Each row is followed by its class; each block has classes of its own.
[-13  69  15  20  12 -64 -30  -4 -40  -4   0  31 -40   8 -26  -5  15  14
   0  12   5  -2  18  17  27  28   2  51  -4 -31 -21  14]	K_452
[-14  -2  17  18  20  36 -16  -1 -15  -9 -12  -2  25  34  14 -13   4   1
  28  -5  11  -9   7  10 -39  10   5  -4  13   6 -14 -84]	K_70
[ 52  18   1  -5  33  81 -10  -4  46  34 -47   7   1  23  29  24 -14  37
  17   1 -35  34  -8  -8  -1 -63  -6  36 -16   0   3  -5]	K_578
[ 40   5 -23 -17 -29  54 -46  17  61  47 -20  -1 -36  36 -41  -6  -1 -14
  -5   9   9  -6 -53  57  25 -18 -14   2  40   5  28   3]	K_120
[ -9  43  41 -37  13 -34   7  -3 -28  -1 -14  25   1 -83  23  14  32  29
  38  17 -40  17  41  44  -3 -22 -20  20   3  28 -52  10]	K_379
[-57 -13  25  12   3  -9   0  -7  21 -45 -31  14  37 -68  19  17 -46   4
 -36 -13  -7   7  16  28 -29  23  23   9  50  -6 -16  50]	K_133
[ 10 -27 -19   6   2 -39 -28  23  12   4   7  -5   3   4 -26   4 -26 -28
 -21   6  -9  -7  -1  38  -2   1   6  13  19  -4   3  24]	K_17
[-12  25   4   0   8 -22   2  29  29   9  -4  44   9 -29 -30  17 -41 -11
  -9  28  29 -32 -53   2  -4  36  -2  17   0 -26  44  44]	K_985
[ 19  21   3  33   7 -17 -23  -4  -8  -7  21   3  18  14   8 -47  31 -34
 -21  11 -30  12  -6  67  -4 -15  12   7  18 -23 -33 -13]	K_17
[ 27   5   1  53   1   2 -40  -7 -15  -3  -9 -11 -29  45  -1 -27  22  10
 -20  -5  18  10 -12  19  18  16 -21  -7  50 -14  -9 -64]	K_581
[ 73  64  34  21  23  30  21  53   1   7 -21  -8 -24  17  24   5  16  13
  25  33  15  28  -8  -6 -29   1 -48  28   8 -18   6 -53]	K_120
[ 14 -34 -18  39  -9  14 -37 -29  -8  -1   9  -6 -21 -10 -25   2 -32  15
 -15 -17  -5 -14 -25  35 -21  -4  -5 -25  54   0  13 -31]	K_452
[ -8  28  15 -65  18  53 -24   2  20  30 -11 -14  -5 -40  12  32  -8   7
  18  -6  19  51  -5   6   2   5 -13  31  29 -12  47   5]	K_578
[ -34  -27   -6  -18  -34   35  -33   -1   17    7  -23   -2   -5 -104
    1  -18  -17   33   27  -18    3   50  -12  -40   20    7   -7  -13
   28    6    4   27]	K_17
[ -1  13  -6 -22 -28  22 -41  42  55  69 -26  -3  -4  -5 -31   0   8 -14
  24  13  26  -9 -43 -12  -9   5  20 -17  15  -8  17  17]	K_985
[  47  -28   17  -16  -40  -20  -23   18   21   21   14   11  -33  -10
  -33   26   23  -12  -40   14  -20  -41 -114   23   34   -8  -30  -28
    4   14   38  -13]	K_578
[  0  25  36 -30  15  22 -18  17   3  48 -42   0 -16 -23 -11  31  23  29
  24  -9  15 -15   7 -15  -9  10 -26  20   0  -4  27 -38]	K_379
[  9 -17 -13   1  -7   5 -30 -20 -26 -11   9   1  -8  46 -16  33 -34   2
 -24   1  21 -19 -14  38  -8 -10 -16   9  20  -7   6 -13]	K_452
[ 11  24  69 -51  25 -22  23  27 -12  11  19   2 -14 -38   6   9  28 -17
  -1 -17  31 -34 -10  31 -29  30 -45  30 -11   2  -5  15]	K_120
[-17  72  18 -56   0 -11 -81 -14 -31   4 -15  19 -26   1 -20  -3 -21   9
  -8 -19  18 -12  31  46 -13   7 -25  21  50 -22  -6  -2]	K_120
[-29   1  12   6 -10 -94   1  -4 -35 -29  31  -8   3 -62  10   7  24   1
 -10   1 -10  22   6  -6  14  30  16 -15  17  14 -17  -1]	K_581
[-38  20   0 -50 -14   2 -57 -31 -51  -7  15 -13   8   6   7 -15   4   3
  27 -24  10   5  47  21 -31  -7   7 -23  31   4 -35 -40]	K_120
[-44  10  10 -19   6   7 -23 -31 -18  -9   8 -13   9 -82  29 -24  -7  11
  23 -30  19  57  37  -3 -19  21  21  15  34   9 -35  45]	K_120
[ 27  14 -17 -34 -31 -23 -59   5 -24  15   7 -28 -23  67 -17  -7   7 -19
 -18   2  -6  12  -4  47  -8 -32  -4 -38  59 -32  -9 -32]	K_452
[ 40  -5  14 -61 -35  -8 -16   7 -11  17  -4 -18 -25 -56   4  35   1   2
 -20  -2  13  34 -58  -2   5 -19 -50   1  35  14  26  13]	K_70
[ 15 -23   9 -71 -20  -3 -28 -50 -28   8  21  -3 -30  30 -25  -4  29 -16
 -64 -24  24 -27 -60  49  58  -4 -33 -21  24   0  27  24]	K_379
[ 20  47 -12 -36  -2 -12 -83 -24 -13  50   4  -8 -32  47 -35 -68  25 -16
 -24 -20   4  12 -35  -3  20 -11  -2 -30  35 -32  52 -28]	K_379
[  6 -30  30 -49  -2   2 -34 -16 -42   3  10  -4  -3  24  -6   9  22   4
  -8  -1  20 -28 -42  14  15   9  -5 -41  24   8  -2 -47]	K_379
[ 29   4   2 -23  -1  28 -31  17  25  44 -27   4 -12   1  -4   9 -10  27
  12  -2 -14   6 -32  -7   5 -37   8  -8  16 -35  -3  -7]	K_452
[  1   1  22  26  11  -2  -7 -11  -3  -8 -15  -6   4 -16  17 -44 -13  24
  12 -36 -10  12 -13 -55 -57   9   7 -38  24 -25   9 -34]	K_120
[ 13  -9  31  31 -15 -30  35  38  -2   1   3 -18  -5  13  -7  10  59 -21
   7  12  -1 -26 -21  10 -16  27  -5  -6 -12  22 -15 -43]	K_70
[-30  -1  25  -5  -1   5 -21 -32 -18   5  24 -25 -24 -10 -20  -7  34   2
  18 -20  31   7 -13 -17   2  55  49 -24  35   4  -8  -7]	K_133
[-11 -17  21 -57 -49  26 -27  -2  10  -7   8 -15  18 -47  -4  19   5 -16
 -34  -9  10  -3 -61  19   3   4 -13 -37  30   3  34  -1]	K_17
[-14 -12  11 -39 -16  -5 -21  11  -2   9  -9  15 -11 -75 -19   1 -35  26
 -19 -13  24 -21 -36 -46  25  21 -27 -21   1   5  31  49]	K_379
[ 21  30 -29 -15  12   3 -55  23  11  28 -11  19 -46  31 -62  30 -55  -2
   6  18  37 -19   4  45  21  18 -23  55  31  10  21  32]	K_70
[ -8  -1  39 -26   2  -7 -47 -10 -14   5 -17   1  -3  -5  13 -51  21   4
   7 -28 -20   7 -16   1 -32 -15  -2 -41  42  -7 -20 -64]	K_133
[  9 -37 -31 -12 -23  30 -53 -14   3  32  -1  -3 -11  20 -17   1  -3  -8
  -6  -2  12  -1 -23  26  18 -36  -8   5  18   9 -11 -16]	K_133
[ -7  45  18 -60 -20 -22 -47 -12 -36  27  13 -11 -13 -53   2 -47  60  -6
   3  -6  -9  33 -18   4  18  -9 -22 -34  25  -3  22 -45]	K_379
[ -7   1  -9  52  31  50 -28 -52   4 -25 -12  -9   7   9  17 -30   7 -10
 -18 -12  -7  15  49 110 -29   3  15   9  65  39 -39 -19]	K_985
[-10  46  10  -5 -15   8 -25  13 -17  11   3  -6 -10 -39  -9  -7  20  14
  19   7  20  -7   9 -20 -10  29  10 -33  14  -1 -19  -9]	K_985
[-10  28  26 -15  -9   8 -27  17  -4   1 -39  -5 -16 -31  24 -39  -5  31
  -2 -29   4  33  18 -46 -10  -9 -24  -2   3 -10 -19  16]	K_452
[ 26  -3  23 -37 -16 -24 -15  51  31  19  -9  28   2 -33   2  22 -15 -14
 -19  20 -23 -26 -41  43   5 -35 -42  19 -14   8 -16  53]	K_578
[ -48 -100    3  -43  -68   11  -23  -44  -31    7   14    3   -6  -85
   -4  -16   -2   40    0  -65   10  -32  -58  -53   15  -17  -32  -71
   -8    6  -10    0]	K_452
[ 10  49  24 -70  28  -5  24 -11 -13 -10   4   3 -31 -63  -2  51 -12   5
  11   0   7  31  38  88  -4   7 -50  59  48  20   5  53]	K_70
[-20 -64 -25  -2   0   6 -20   4 -18  -1  16   5   9  -7  -7   7 -44   7
   2  -5  29 -12 -16   2   9   4  -5  -3   9 -18  -1  -9]	K_452
[-17  17  26  -5  39   1 -24 -41 -39  -2  10   6   7  -8  29  -7  25  11
  20 -17 -16  23  26  26 -14  -3   9  26   6 -10 -29 -34]	K_578
[-32  41  20 -49  29  23 -81  19  -9  53  -9   0 -21  21 -33 -12  13   4
  50 -15  44 -19  19   4  -4  45  21  12  30 -30  14 -73]	K_120
[-36  11   0  74  19 -23 -56 -10 -30  -4 -42  18  -1  24 -21  11 -20  20
   7 -23  -9 -34  86  27 -49  14  -8  56   8 -15 -32 -48]	K_17
[-32 -39  -6 -46 -22 -78  37  34 -19 -10  17  20   7 -79   5  13 -27  15
  23   7  -5  15 -15 -47  21  -7 -17  -6 -30 -21 -10  60]	K_452
[  5 -33 -23   8 -19 -32 -13  36  30  19 -10   7 -14 -58 -23   7   9 -21
 -38  15  -6 -17 -20  53  37   4 -18   9  16  21   2  24]	K_985
[-14  20   5 -41  14  15  -1  14  16   1 -30  24  -8 -35  -8  59 -62  34
  11   1   0   8   7   3   0   7 -27  24  34 -47  41  32]	K_578
[-16  -5 -19   1 -14 -19 -36  39   5   6  13   0  -1 -49 -21  13 -41   2
  -5   4  26 -20   4  13   7  25 -18 -16  40  -6   7  -4]	K_581
[-27  25  37 -63 -16  22 -17  22  13   2 -19  23   0 -65   1  14 -48  42
  63  -8 -13  -6  -1 -30 -45  -2 -17 -43  20   4 -10  30]	K_578
[  8  -4  42 -37  -9 -25  -7  21 -29  22  -8   4 -15 -23   2  -1  38   9
  38  14   7   2 -22  13  -6   3 -35 -22  27  -7 -17 -32]	K_379
[ 32 -15 -21   9  13  18 -48   0  15  29  -6  -8 -21 -27 -21   7 -44   8
 -27 -12   6   6 -25  -2  -5  -9  -4   3  47 -12  31 -10]	K_133
[ 14  31  18 -19  -5  65 -61 -35  -4  26 -44  17 -25  17   0  43   2  33
  -3 -17  -8 -11   4  54 -10 -39 -54  43  19   5   5 -43]	K_578
[ 26   1  11 -43 -36   9  11  55  17  18  16 -30  -2 -45   4  -4  10 -20
  25  26  28  47 -70 -22  -1  18  -6 -45  47 -14  17  13]	K_70
[ -1 -54  14 -32 -43  -7 -23  22  23  47 -25  14   5 -27 -19  -7  -2   5
  11 -15  -6 -47 -58 -13 -21 -31 -39 -47  -2  10   9  -1]	K_379
[ 21 -32 -32 -42 -11  55 -41 -23   5  55 -38  11 -36 -33 -19  28 -16  51
  39 -13   0  11 -25 -11  11 -42 -44 -12  32   0  35 -56]	K_985
[ 29  29 -19  62  37  -1  23  65  31  12 -14  33  15  32  -3 -16 -22  -6
   8  38 -23 -24   6  21  -9 -26 -23  44 -43 -35  14 -42]	K_452
[ -6 -14  16 -65 -52   0 -46  12  35  42 -41  -9 -11 -37 -13   9  42   7
  -6 -15 -25  26 -58 -26  34 -23   1 -21  13  -6  33 -13]	K_17
[  9 -65  22  -1 -30  32 -39   6   9  -2 -20  13  12 -35  -6  22 -40  15
  -4 -13   2 -37 -55   7 -41 -16 -42 -23  19  26   5 -31]	K_17
[ 18  -3  -5 -18  -5  16 -72  24  31  46 -26   1 -13  34 -24  -3 -26   0
  -8 -18 -14 -30 -14   3 -17 -27  -6 -11  11  -5  10 -10]	K_578

A new block, with new classes.
[-24  20  14 -14 -40 -16  47 -32 -15  32  67 -19 -22 -25  53 -75  20 -36
 -83  53  55  20  12  39  33   8 -32   3 -13  20  16  38]	K_958
[ 18 -33  46 -15 -16  14  24 -39 -35  31  32 -23  24  18  51 -55  20 -44
 -86  58  58  43  -4 -14   9  24  -8 -27 -15  50  15   5]	K_866
[ 81 -14  25 -72   7   8 -29  -7 -15 -25 -60  32  57  42  35 -26  17  -3
 -22   5  11  22  -4  18 -21  -1 -21 -15  23  30 -32 -10]	K_146
[ 75 -14  11 -68   7  -1 -31  -9 -23 -28 -51  35  58  50  60 -27  17   6
   5   6   8  25  -7  38 -19   5 -34   7  29  21 -36 -11]	K_31
[-17 -33  67 -44  -6  72 -23  10   9   7  23  10  34  78  82 -19  39   3
 -85  42  24  37   2  -8  10  21 -41 -45 -27  35   2  47]	K_866
[-12 -18  -9 -49 -33  16 -33 -21 -22  54  47 -31 -17  40  28 -32  10 -40
 -71  44  60  15  13  59 -16  14 -19  -5  -9  -6  10  24]	K_413
[ 65 -18  20 -77  13   3 -36  -4 -16 -37 -37  20  54  42  63 -28  12 -13
 -14  -6  19  41  -7  25  -7  -6 -19 -15  27  57 -27  -9]	K_866
[   6   -9   20  -43  -28   32   -4  -25  -18   14   30    0   33   25
   74  -71   26  -11 -107   70   56   21    1   27   21   17  -16  -17
  -28   10    7   25]	K_413
[  -1  -41    7  -29   -6  -16   17  -35  -38   20   23  -48   11   -4
   23  -92    7  -56 -110   78   66   27  -14  -10    7    0  -10  -10
  -16   41    2  -10]	K_564
[-38 -32  32 -50  22  53  -4  28 -17   5  51 -14 -38   0 -14 -41  52 -33
 -60  52  51  60  48 -18  -1  17  13 -27 -49   0  39  14]	K_396
[ 29 -64  19 -41 -48  36  17 -35 -41  15  25 -17  17  33  75 -82  30   1
 -90  70  47   0 -18   7  -2  29 -25 -20 -34  15  -7   3]	K_31
[ 76 -18  17 -56  14   5 -46  -7 -18 -32 -45  20  48  34  68 -37  17 -16
 -29  -2  30  41  -2  30 -20   0 -20  -9  31  34 -24 -16]	K_413
[ -6  -8  29 -25 -33  30  31 -18  -5  13  53 -12 -24  -3  52 -67  29 -27
 -99  62  44  36   1   5  24   8 -15 -25 -24  44   7  30]	K_958
[ -1  -9  53 -46 -19  21   8 -11 -31  -5  61   4  27  21  60 -57  25   1
 -55  69  65  59  12  14   2  -1 -47  -6 -10  48   4  18]	K_559
[ 75  -7  29 -60  12  -1 -19 -16 -23 -23 -31  28  57  38  56 -19  17  -5
 -10   8  12  34   5  31 -25  -4 -33  -3  29  46 -25 -13]	K_559
[ 69  -4  18 -69  18   3 -28 -22 -17 -24 -32  26  66  48  57 -25  20   1
 -26  12  10  34   9  36 -23   0 -27 -12  24  36 -22  -6]	K_559
[ 21 -21  32 -59 -31  47 -29 -23 -30  10  34 -25  25  11  34 -61  11  -8
 -80  66  80  38  18  -3  -5  40  13 -38 -56  40   0  -8]	K_413
[ 72 -16  24 -71  13  11 -20  -6  -5 -41 -49  48  48  47  70 -33  28  -9
  -7  -5   0  35   8  24 -11   8 -29  -9  29  31 -32   1]	K_958
[ 68 -25   9 -70  17   3 -24   2 -19 -48 -30  31  48  30  35 -22  16  -5
  -1   3  12  43  -3  16 -22  -4 -29 -10  26  37 -24 -18]	K_564
[ -2   4  40 -54  -6  28  29  29 -16 -24  67  62  50  45  73 -43  54 -13
 -41  67  17  39  10  32  39  17 -34 -15  -2   8   2  35]	K_866
[ 61  -8  28 -68   6   6 -17 -11  -7 -36 -33  38  72  45  55 -31  15  15
 -23  27  15  51   2  14 -14  10 -23 -27  13  43 -11  -4]	K_396
[ 81   2  29 -84   2   4 -28  -1 -23 -37 -37  45  52  33  47 -33  24  -2
 -24  14  26  34   7  40 -14  -4 -34 -14  21  24 -27   3]	K_146
[ 72 -14  19 -72  12  14 -29   0  -8 -36 -46  50  66  64  70 -15  13   5
 -18  -6   0  31   8  28 -25   6 -32 -15  33  28 -37   1]	K_456
[ -44  -30   24  -36  -19    1    6  -10  -42   22   46  -22    7   -3
   49  -82   12  -13 -105   61   87   30   14    4    3  -20  -40   11
   -2   12   -1   27]	K_456
[ 82 -30  18 -63  19  12 -22 -11 -15 -33 -54  36  76  51  55 -29  15  -4
 -36  16  -1  30 -13   7 -17   4 -26 -15  31  39 -35 -11]	K_564
[-39 -13  30 -48 -54   6  23 -17  12  -3  79   5 -13  12  37 -69  30 -14
 -24  40  57  47  23  27   9  10 -61 -16 -19  16  22  32]	K_958
[ 83   2  25 -72   3   2 -28  -5 -14 -39 -27  32  54  45  67 -39  26   8
 -33   5  22  37   3  44 -18   4 -36 -27  25  36 -30   4]	K_146
[ 72  -4  16 -76  18   7 -25  -6 -28 -31 -20  27  41  48  56 -24  15 -19
  -7   8  14  44  16  27 -13  -4 -26 -17  21  35 -29  -5]	K_449
[ -5  20  22 -49 -18  -4   2   1 -33  16  66   6 -13   9  31 -52  23 -43
 -64  66  58  28  34  53   9  12 -27  -4 -14   0 -10  34]	K_958
[ 61 -21  22 -76  23  10 -17   7 -12 -41 -51  46  70  47  65 -26  20  12
  -9   8  -7  32   4  12 -11  10 -20 -12  26  32 -25  -6]	K_396
[ -25  -19   28  -41   15   43  -21   10  -32   10   31  -19  -10   16
   12  -53   27  -35 -101   65   75   59   33  -16   -3    2   14  -15
  -29   15   14   15]	K_456
[ 79 -14  17 -72  22  11 -39 -16 -13 -33 -38  24  58  31  58 -35  13   0
 -24  10  23  50  -1  19 -17   5 -14 -16  21  50 -31 -16]	K_413
[ 79 -15  26 -81  18  14 -28   6 -18 -45 -53  47  49  40  48 -29  26  -4
  -9   3  13  38   0  20 -13  -6 -22 -11  23  29 -31  -7]	K_146
[ 77  -8  24 -63  23  -9 -27 -14 -20 -42 -23  25  58  39  64 -31  14 -12
 -14   6  13  45   4  33 -25   1 -28 -15  34  46 -29 -15]	K_559
[ 75 -25  23 -73  23   4 -36   2 -20 -44 -42  34  46  45  56 -19  15 -21
   0 -10  14  36   3  18 -13  -8 -17 -15  29  43 -33 -13]	K_866
[ 58   3  23 -63  16   5 -25 -10   2 -32 -35  37  51  42  62 -25  21   6
 -17  -1   7  44  10  24 -15   6 -31 -15  31  41 -32  10]	K_958
[ 65 -30  10 -74  22   1 -17   4 -14 -46 -35  31  39  31  39 -31  20 -18
   9  -6   9  43   4  13 -16  -8 -29  -2  29  41 -26 -21]	K_564
[ 53 -15   0 -65  27 -12 -32  -3 -17 -28 -52  18  46  40  49 -33  11  -6
 -24 -11  17  31   7  29 -26 -16 -23   5  34  29 -31  -9]	K_456
[ 83 -20  28 -70  20   6 -24 -16 -21 -33 -37  31  56  46  63 -30  22 -20
 -20  11   9  48  -1  30 -22   1 -26 -11  28  46 -21 -15]	K_559
[-16 -34  29 -61 -17  39 -19  -5 -12   2  48 -16  -8  26  48 -42  19 -14
 -23  35  68  56  19  -1  -6  20 -21 -21 -38  43   6   1]	K_413
[ 83 -15  26 -81  14  19 -34 -19 -19 -24 -36  29  61  55  64 -14  15  -6
 -29  13   1  32   4  33 -27  12 -22 -23  22  45 -31  -7]	K_559
[ 15   1  15 -50 -32   1  20 -29 -36  -7  61 -20  -4  -7  63 -76  16 -12
 -87  63  51  37  -9  43  20 -15 -51 -14 -14  35   9  30]	K_449
[-20  16  29 -34 -18  32  12  -6 -24  23  66  11  -8  19  45 -40  43  -6
 -65  74  51  54  14  44  21  12 -36   1 -28  -5  25  50]	K_31
[-28 -63  23 -50   9  42 -38   8 -31  20   2 -52 -31  31  34 -36  24 -57
 -73  21  67  33  15 -25  -9  -6   2 -13 -14  40  12   1]	K_866
[ 24  -3  18 -32 -61  31  26  -2 -35  24  92  -5   0  41  61 -39  14 -34
 -34  59  37  25   7  39  13  46  -4 -32 -32  34  -4   6]	K_449
[ 65 -32  11 -62  24  -3 -33   6 -16 -41 -51  31  49  44  35 -27  10 -29
 -12   7   9  38 -10  10 -19 -10 -24  -5  34  33 -30 -22]	K_564
[ 60 -16  18 -65  20   2 -44  -2 -19 -30 -50  28  56  46  49 -39  20 -11
 -21  19  17  37  -2  26 -15   5 -24  -4  25  15 -30  -9]	K_31
[ 74 -23  13 -64   5  -4 -12 -10 -22 -36 -23  28  53  32  54 -39  16 -10
 -19  12  21  39  -4  25 -17  -2 -38  -7  34  42 -26 -12]	K_564
[ 70 -24   9 -69  11   0 -16  -9 -21 -41 -27  40  61  33  39 -29  15  -5
  -5  11  14  42  -1  18 -18   0 -31  -8  33  30 -22 -13]	K_564
[-19 -23   6 -47 -17 -11 -14 -12 -54   5  51 -44 -24 -11  -1 -93  27 -14
 -51  46 114  53  21  28 -10 -22 -18  13 -25   3  27   5]	K_146
[-13 -12  38 -48   6  64 -19  38 -11   9  14  -1   9  45  55 -18  30 -43
 -76  50  19  35  -5  -8  32  18  17 -21 -23  56  -4  16]	K_866
[-12 -33  17 -41 -47  -7  14 -12 -58  28  86  -6  -6  13  43 -35  23 -14
 -32  43  76  26  18  56 -23  12 -74  10   0 -15  16  28]	K_564
[ 70  -4  17 -65  -1   8 -24 -17 -11 -29 -38  31  66  47  61 -34  26  23
 -10  16  13  40  -8  33 -16   9 -37  -8  17  37 -21  -5]	K_31
[ 68 -27  13 -73   6   4  -9 -11 -20 -38 -16  42  57  39  54 -33  19  -8
 -14  17  16  46   0  21 -15   4 -35 -14  33  33 -22  -7]	K_564
[ -1 -41  35 -57 -25  23  14  -7 -29  18  27  13  52  46  67 -66  36  -1
 -85  69  35   4  14  20   1  32 -41 -16 -13 -13   4  27]	K_396
[ 74 -13  15 -72  16   8 -21  -9 -19 -37 -24  35  73  43  55 -30  20   8
 -36  23  12  39   1  25 -18   6 -33 -19  28  37 -30  -1]	K_564
[ 73 -11  27 -68  22   6 -31  -8 -20 -33 -34  42  67  52  59 -16  18  -8
 -15  10   2  32   7  31 -23   2 -27 -12  32  26 -31  -8]	K_559
[ 76 -13  15 -70  16   5 -31 -17 -11 -34 -36  29  57  28  56 -40  18  -1
 -21   9  25  49   0  24 -14  -1 -20 -11  21  44 -23 -15]	K_413
[-28 -20  21 -35   5  32 -19 -10  -6  57  10 -32 -10  53  26 -24   5 -34
 -99  41  41  29  14  -1 -12  -4 -12  -8 -11  37 -11  29]	K_456
[ 63 -19  19 -73   7   5 -30 -13 -12 -39 -39  28  58  35  55 -27  12  -3
  -6  -9  17  36  -3  20  -5  -6 -19 -15  21  43 -18  -8]	K_866
[ 71 -11  28 -75 -16   7 -22 -12 -12 -41 -13  33  65  37  66 -26  12  10
  -3   0  22  44  -8  32  -7   4 -33 -24  22  59 -19  -4]	K_866
[-54 -41  13 -34 -20  12 -38  -4 -43  22  -8 -37  -8   9   8 -43 -14 -29
 -79  53  87  27  -7 -18 -10 -27 -10  20 -23   9  14   3]	K_456
[ 77   0   9 -76  11   2 -38 -19  -8 -24 -43  32  71  43  55 -24   8   8
 -11   9  15  35  -3  34 -18   2 -25  -7  27  46 -34 -12]	K_413
[ 71  -1  23 -63  19   3 -16 -12 -20 -33 -29  33  50  38  50 -28  11 -15
  -5   6   6  38  13  16  -6 -10 -31 -12  26  33 -31  -4]	K_449
[ 75 -16  19 -72  36   3 -39   6 -13 -34 -69  15  39  39  35 -36  23 -20
 -15 -12  15  30  11   9 -21  -5  -8 -12  23  40 -37 -21]	K_146
[ 81 -14  11 -83  19 -11 -28  -4 -20 -35 -47  16  34  34  44 -43  18 -20
  -4  -5  26  46   0  30 -20  -8 -19  -8  29  53 -32 -21]	K_146
[-40  -5   1 -27 -34 -27   9 -12 -40  49  72 -40 -31   1  14 -38   7 -51
 -50  50  78  24  36  40 -13  17 -19  -5 -13  -1  29  13]	K_396
